x =
[[7479 8341 7463 8108 7719 7209 2215 6375 6182 4675 7957 4339]
 [6977 4471 5223 7525 5057 6291 6871 7665 4589 6454 8458 4671]
 [7397 5047 5645 7006 7173 5623 8823 6493 4107 3859 8172 8558]]
Indices start at 1.
row 1 col 1: 7479
row 1 col 9: 6182
row 3 col 5: 7173
row 3 col 8: 6493
row 3 col 4: 7006
row 2 col 2: 4471
row 2 col 10: 6454
row 2 col 7: 6871
row 3 col 1: 7397
row 2 col 9: 4589
row 3 col 2: 5047
row 2 col 5: 5057
row 3 col 10: 3859
row 1 col 4: 8108
row 1 col 8: 6375
row 2 col 8: 7665
row 1 col 5: 7719

A =
[[ 12   8   2   0  -8  -5 -11  -6 -20 -15]
 [ -3 -10 -10  -6  -8  -4 -13 -10 -26 -20]
 [  5   1  -6   4  -5   2  -6  -2 -20 -10]
 [ -3  -6  -5   1  -4   1  -3   3  -9   0]
 [  1  -6 -12  -1  -2   3  -5   8 -10  -3]
 [ 39  26  24  24  18  19  14  19   0   1]
 [  6  -2 -13  -8 -17 -17 -27 -16 -30 -18]
 [ -6  -9  -1   8   1   7  -1   6  -7   0]
 [  3   1  -5  -3  -9   0  -6   6  -7  -3]
 [ 20  13   4  14   3  10   4  10  -4   1]
 [ 11   5   5   1   0   5   1   1 -17  -9]
 [  9   0   0   3  -5   0   0   6  -5  -2]
 [ -2 -11 -16  -8 -17 -13 -12  -7 -24 -15]
 [ 11   7   2  11   3   2  -1   4 -10   4]
 [  2   0 -11  -6 -15 -10 -12   2 -15  -4]
 [  5   3   1   5  -3 -11 -12  -2  -9  -2]]
Rows and columns are counted from 1.
(1, 1) = 12
(5, 5) = -2
(1, 7) = -11
(6, 7) = 14
(2, 1) = -3
(11, 7) = 1
(16, 4) = 5
(3, 6) = 2
(14, 7) = -1
(3, 8) = -2
(6, 4) = 24
(4, 5) = -4
(5, 7) = -5
(4, 7) = -3
(1, 10) = -15
(10, 4) = 14
(2, 7) = -13
(12, 1) = 9
(10, 2) = 13
(15, 9) = -15
(16, 9) = -9
(5, 4) = -1
(14, 9) = -10
(3, 4) = 4
(15, 2) = 0
(1, 9) = -20
(7, 5) = -17
(12, 9) = -5
(8, 3) = -1
(4, 10) = 0
(14, 5) = 3
(12, 6) = 0
(6, 3) = 24
(8, 7) = -1
(10, 1) = 20
(2, 6) = -4
(3, 1) = 5

data =
[[0.16, -0.03, 0.08, -0.17, 0.18],
 [-0.03, -0.04, 0.12, -0.18, -0.13],
 [-0.05, -0.04, -0.13, -0.11, -0.07],
 [0.14, -0.16, -0.07, 0.14, 0.16],
 [-0.05, 0.04, 0.25, 0.12, 0.03],
 [0.21, -0.05, 0.01, 0.15, 0.00],
 [-0.04, -0.07, 0.23, 0.04, -0.11]]
Indices start at 1.
(1, 1) -> 0.16
(3, 1) -> -0.05
(2, 5) -> -0.13
(2, 1) -> -0.03
(2, 2) -> -0.04
(7, 3) -> 0.23
(1, 5) -> 0.18
(4, 4) -> 0.14
(3, 4) -> -0.11
(4, 5) -> 0.16
(5, 4) -> 0.12
(1, 2) -> -0.03
(1, 4) -> -0.17
(5, 5) -> 0.03
(6, 2) -> -0.05
(7, 4) -> 0.04
(6, 1) -> 0.21
(2, 4) -> -0.18
(4, 3) -> -0.07
(6, 3) -> 0.01
(6, 5) -> 0.00
(7, 5) -> -0.11

grid =
[[ -30.7  -36.1  -18.5   -8.3 -172.6  -55.4  143.4   15.9 -173.9 -142.8
   126.7 -219.4   61.5  -18.4  179.1]
 [   3.2  -34.7  -19.9   -8.2   92.3  -38.9  109.4  -40.1 -100.7  -89.9
  -143.8  115.7   45.0  -18.3  124.4]
 [ -27.8   10.4   -4.0   -8.7 -135.2   22.3 -123.3   17.1   76.7   64.8
   133.9 -173.1  -62.2   -3.2 -155.8]
 [  -8.6  -28.4  -12.7   -8.9  -10.3  -39.4  165.9  -21.0 -109.7  -96.4
   -84.9   -9.8   68.2  -12.7  209.0]]
Indices start at 1.
(1, 1) -> -30.7
(1, 8) -> 15.9
(3, 7) -> -123.3
(2, 4) -> -8.2
(2, 10) -> -89.9
(1, 11) -> 126.7
(1, 3) -> -18.5
(2, 12) -> 115.7
(4, 1) -> -8.6
(3, 9) -> 76.7
(2, 11) -> -143.8
(3, 6) -> 22.3
(4, 13) -> 68.2
(2, 3) -> -19.9
(3, 14) -> -3.2
(3, 11) -> 133.9
(4, 9) -> -109.7
(4, 7) -> 165.9
(2, 7) -> 109.4
(4, 11) -> -84.9
(2, 15) -> 124.4
(4, 15) -> 209.0
(1, 13) -> 61.5
(2, 9) -> -100.7
(3, 10) -> 64.8
(1, 4) -> -8.3
(2, 13) -> 45.0
(3, 2) -> 10.4
(4, 5) -> -10.3
(3, 12) -> -173.1
(3, 3) -> -4.0
